Each row has a class, written as a number after it.
[ -4  21 -34 -14 -40 -47 -19 -43 -13   0 -44 -31 -37  32  34   8  29 -65
   3  -6 -13  42   9   8  38  20 -27   4 -35   0   8  14] | 7
[-32  32 -35 -14 -17   8  -7  -4  50  33  -1 -21 -10  41  15  21  -5 -10
  -4  40 -37 -37 -21  14 -19 -24 -35  14 -15  13   3  15] | 9
[ 41  17  13  -3 -30  21  21   6  -7 -30  19   4  26  31   0   5   4  23
 -17 -11  16  16  33 -39  33  24  32  44 -32   3   2   5] | 3
[ 16 -46  22  20  39  19  18 -11 -34 -10 -30   1  -5 -13  45   4 -11 -25
 -48 -68 -66  28  71 -22  15 -23 -31  75  -3  -5   7  10] | 4
[ 28  37 -16 -25 -10  -1   2   1  20  -1  39 -15  32  37  11 -22  -7   4
   6   7   2 -25   6 -11 -10   8  19   2   7  18  12  12] | 0
[ 25   9  -4   9 -39  -3 -15  15 -19 -35  23 -12  -4   5 -15  39  -4   4
  -6  -4 -13 -16 -13  11  -5  -5  12 -49  -7  19   3   7] | 3
[  5  -5  15  -4 -25   9   5   3   6  -3  -8  -4  19  17   3  12  -5  14
  -6  -3  -7 -20   8  12  -3 -15  12   7 -15   9  -2   7] | 5
[-29  53 -13  -7  21 -48 -10  18 -31 -36 -15 -43  57 -29   3 -15 -34  40
 -28  18  28  21  -5 -20   1 -33  19 -18   2  16  13  41] | 6
[ 27  -2 -22  24  -4  -7  13 -42  -6 -46  15  21 -18   1 -11 -42  34  43
  15  52 -59 -27   1 -12 -30 -53 -26  16  -3  18  37 -23] | 1
[-21  67 -40  -3  45   0 -11  -1  -1 -49  -6 -25  76  12  -5 -33 -41  34
 -34  31   3 -74 -41  -3 -17 -45  14  15  10  30  18  36] | 4
[ -6 -37  25   8  -1  26  19  14  17  31   2  -1 -15  -3  13  23  -2   0
  18  -7   9  24  31   9 -25 -27 -36   1  41 -26   6  18] | 9
[ 22  24 -14  41  39   0  -6 -53 -32 -28   1  -5 -36  14 -24   4  -5  -4
  11 -11 -34  32 -15 -26  35  -6   5 -16  13  20  18 -31] | 0
[ -5   4  15  15  -6  31   6  -1  -2  -5  43  45 -26 -36  12 -15   7  -5
  -7 -20  13  17  30  -3  -7 -43 -25 -14  46  31   1   6] | 4
[  5 -12 -30  35 -11  41   3   3  17   4   0 -14 -11  16 -26  11  16  19
  13  33 -27  27   5 -16 -20 -16 -26  18  31 -20  15 -11] | 9
[ 20  43  17  10  23   9 -28 -49 -79  -9   2   8 -25 -38  -1 -24  20  12
  12 -30   4  33  23  -2  36 -51   0 -13  41  11   6   4] | 1
[ 42  33   3  18   8  55 -14 -58 -51  17  -8  35 -41 -58  42 -50  53  -7
  21 -30 -26  38  26 -29  33 -32   5  14  59   5   8  -4] | 0
[  6 -12   1  -2 -24   3   3  21  22  -8  14  -5  10   1  13   6  -8  -3
   2   9   2 -15  22   9 -19 -17 -19   1  18  -7   4   8] | 8
[ -1  -4  18   7   0  19   0  14  10  12   7  11 -14 -13 -14 -12   8  31
  12  11 -12  -6  12   6 -21 -19  -1  12  14 -12   0 -13] | 4
[ 21  27 -10   8   0 -28  24 -30  10 -55 -16 -30  -9   9  18  57 -11  17
   7 -11  17  22 -50  -4  29   9  19 -40 -27  16  25  14] | 5
[ 21  34 -20 -11 -16 -22 -13  17   7 -25   8 -13  30  50  -8  -6   9  -9
  -5  21   7 -52 -19  13 -24 -22   3  -1  12  17   8  30] | 6
[  7 -25  20  22   6  36   6  -4 -22  -5  11  -8 -21   2 -25  17  15  21
   3   1 -20   6  24  -5   1 -18  -2 -16  14 -13  -3 -41] | 2
[ 15  25   0  -2 -26  24  -3   6  21 -29   5 -13   3  55  12  21  -2  -3
 -19   1   0 -38  -7  23   4   6   1  -2 -20  -5  10  26] | 8
[  9  13  -2  15  11   5  10  -6  -7  32  -1   2  28  38 -21 -31  -9  39
  38   3  19  -9  17   4  11   0  16  46  16 -24   2  -4] | 5
[ 45  38  23 -37 -34  34  -5  39  34  17  28  36 -56   5   0 -28  42  11
  32 -19 -27 -38  -8  -5 -30   8  11 -15  27  -6  12  36] | 4
[ 59  49  11 -22  12 -63  -3  37   4 -36 -18  21 -33 -67  42  45  22  -9
  16 -37  44  19 -28 -27  39  57  86 -68 -19  48 -10  49] | 0
[-15  -9   7   4  -6  14  -8  11   2 -14   7 -17  17  18   1  13 -11  22
 -26  -7  -6 -17  12  29  -8 -16 -15  45  -1   0  -3  -8] | 1
[ 23  13  -1   0 -22 -13   6  10   5 -37  -6 -46  -4  15  33  49  -4  22
   4  -6  -1  11  15   5  18  10  28 -23 -16  11   4  -9] | 0
[  0  23  55  36   1  17 -10  30 -67  -4   4   6   9  18  14 -35 -42  67
  -9 -31 -53 -41  19 -12 -15   5  50  -2 -38  20  13  39] | 0
[ 44 -14  19  20 -62 112  14  58  16  16  33  64  18 -15  36 -96  69  55
   6 -21  -5 -33  66   0 -60 -14   3 100  78 -26  15  71] | 3
[ -9  63 -61  19 -16  40   7 -17 -90 -13 -84 -61  20  12 114  16  32  32
 -24  29  10   3  52  18  74  -7  11 -12 -65 -72   3  35] | 2
[  3  25  -3  17   1  34  -3   6 -19  -6  -8  15  -4  16  16 -18   4 -20
   2 -14   1  -5  16 -14   5 -12  -4   6  19  15   4  26] | 4
[ -6  14 -12  13  28  47   3 -25   9  23  12 -18 -21  43 -34   6  -1   2
   8   5 -26  24  29 -22  13 -22 -22   3  32   2  14 -16] | 9
[-50 -12 -12  43  -9  28  -4  32 -14  -3 -27  14  38  13   6  -8 -27  17
 -35  43 -16 -40   8  11 -31 -41 -18  22 -14   9  -3  39] | 9
[ -5  11  -8 -19 -17  22  -5  26   7   3   1  -6   8  -3  22  -6  -8  -5
  -1 -18 -14 -18  18 -19 -10 -19  -2  -3  43  34   8  35] | 9
[-18  -4  20  11 -19  13  -4  42 -19  11 -13  39 -11 -64   6 -19   9   9
  12   8  18   8  39 -36  -2 -15   3   1  19   5 -19  -4] | 7
[-15 -27  13  51 -11  32   1  16   3 -14  35  37 -21   5 -23   2  -5  29
  -1   8   1 -16  22  25  -6 -11  10 -17  19  29 -10 -41] | 0
[-28  14 -41  -1 -20 -17  -9 103  45  22  52 -64  46   3   0  -2 -29  23
  26  23 -28  21  57 -58 -75  23   9 -10  14  69   9  24] | 1
[  0 -26  14  38 -23  50   5   5 -23   1  19 -12 -10  46   2  26   7 -15
   8   4 -10 -15  15  14 -25 -25 -28 -20  16 -10   0  -9] | 2
[ 51  17 -29   4 -36  22   6   9 -20 -58 -59  10  -9   0 -10 -34  39  21
  39  20 -31 -24 -34 -37   2   2  30 -26  18 -18  32  23] | 5
[ -4  -3  16  34 -13  38   4   7 -28  10  15  29 -15   9  -1 -14   9  15
  12  11   3 -14  21   2 -10 -41 -22  -1  34 -10   0 -20] | 6
[ 13  14  -3 -12 -29   7   1   6  14  20   8  -3   2   5   5   3   6  25
  16   2 -12 -17  -5  12  -7  -4   9  -2  -4  -9   2   5] | 5
[-36   6   3 -30  37  13   0  46  19 -11   3  -8  50  29 -46 -23 -52  22
 -28   6  11 -85  -8   6 -22   1   5   1  12 -21   2   7] | 7
[  8   1  -4  17   1  -2  12   8   1 -13  37  25 -19  -6 -35   9  -5  19
   0  -4   8  19  15 -10  19   7   3 -12   4   7   1 -16] | 3
[  1  -5   2  13   6  22  -8   9  -7 -18  22  -2  -1   8 -27  -9  12  10
   0 -14   3 -15   9   5  -6 -17   7  -4  51  23   0  -6] | 2
[-28 -39 -27  25 -42   9 -23  48  -1   2  15  11  25 -13   4 -30  -4   1
   5 -20  15   2  24  24 -22   0 -26  82  71  18 -15  -9] | 1
[-15 -18  31  14 -11  23  -6  26   2  27  40  27 -10 -46 -21   4   1  23
   4   1  18  10  16   0 -20 -36 -12   4  52   5 -19 -42] | 6
[-26 -24  35  23  -6  32   5  14  24   8  18  38 -24  13   1 -17 -15   1
  -2  -9 -21 -38  29  17 -19 -31 -29  24  25  18   0   1] | 8
[ 47  19  12  19  30   3   5 -30 -51  -4  17  -9 -10   8   2  15  20  13
  13 -19  13  12  13  -4  24 -17   6  -9  14 -22   3   3] | 2
[   1  -81   31   55   11  -35    7   86  -79  -77    4  101   35  -62
  -28    7   -9   22 -101  -33   49    0   73   18   35   22   56   -7
  -50   25  -46   25] | 2
[ 42  24   7   0  20   7   5   0 -22  29  16   0  -4  -4  29   0  15   8
  33 -14  11 -22  16  -3  -6 -28  -5  -5  44 -22   6   6] | 6
[ -59   15  -73   33  -11  -16  -12   -5  -38  -65 -108  -57   20  -32
  103   70   -7  -30  -39   31   32    7  -30   54   34  -34  -39  -10
  -26  -14   -4   33] | 1
[ 24   2  36  -1  17   7  26  11  14 -28  29  39  -3   7 -48 -16   0  36
  -1 -15  29  10  25 -25  19   2  22  27  14   3   5   2] | 3
[ 63  48 -18 -31 -47   1 -24  43  31 -32  58  -7   7  -1 -26  11  29  -1
   7 -19  33 -12 -19 -18 -21  16  20 -15  51  17   2  30] | 7
[-24   6  -3  20 -13   5 -30   4  -9 -29   4  -3  19  -2 -38 -24   0 -10
 -13  34  -1  12  18   7 -23 -54   1 -29  38  45  -3   8] | 0
[ 12  34  -8  -9  -1  19   2  15   8 -18  -6 -35  36   9  29  15 -12  28
 -12   4  -2 -31  -4  -8  -7 -10  17  19  -9   4   6  12] | 4
[  90  114  -21  -46   14   -5  -52  -53  -77  -34  -65   59  -92   35
  -41  -56   71 -102   -4  -30  -58   13  -10  -61  109   12   19  -42
  -17  -19   12   69] | 8
[ -6 -34 -18 -19 -71  44   9  68  51  35  70   3 -25 -42  22  49   3 -48
   0 -20 -10  77  84 -60 -18 -11 -47 -20  65  45 -19 -18] | 9
[ -4   6  11  10   2  28 -10  15   2  26   6  16  -7   7  -8 -35   2  29
   8  -9 -19 -10  36   1   9   2  19  49  25   2 -11 -21] | 0
[ 18  29 -23   1 -23  13  -6   5  -3  -9  13  -9   7  22   8  -8   3  13
   1   8 -16 -18   5  -4  -3  -9  -3  16   2  -1   7   0] | 4
[-59  10 -28   8  21  49 -12 -15  10  37  24 -20  15  30 -37 -48 -21  22
   4  16 -22 -25  15   8 -10 -50 -41  43  79   0   6 -62] | 6
[ 31 -22  23   6 -34  19   4  -4  -1 -31   9  13 -24   2  -5  17  29  -1
  -4 -11   3  -3  28   7  -2 -25 -18  13  21  -9   0 -16] | 7
[ 47   1  40  19 -15   8   6  -3  -2 -18  11  25 -49  14   2  22  23   1
  20  -4 -10   0  -6   8  -9 -14   3 -25  -1  -8   5   9] | 0
[ 12 -10  17   2   4  23   1  -5  -3  22   7  22 -22  -7   3  -4  12   7
   4  -9 -15 -15  21  20  -2 -20 -13  16  12 -21  -5 -18] | 4
[ 25  29 -13 -18  31 -11  -7 -20  -6 -36 -24 -15  -7  23  -1  31  -7 -55
 -20  -6 -32 -23 -20 -20  17 -23  -8 -25 -13  21   7  10] | 4
[ 17 -14  35   7 -59  56 -15  30 -71 -10  12  89 -48 -46  13 -38  12 -10
  13 -68   4 -32  42   5  36 -49 -20  15  95  -4 -21   4] | 3
[ 10 -11   5  13  -9  26  -3  36  27  10  19  22  -1   2   6 -14  29  -5
   8   2 -12 -42  28  -1 -42 -34  -5  19  56  41  -4   1] | 6
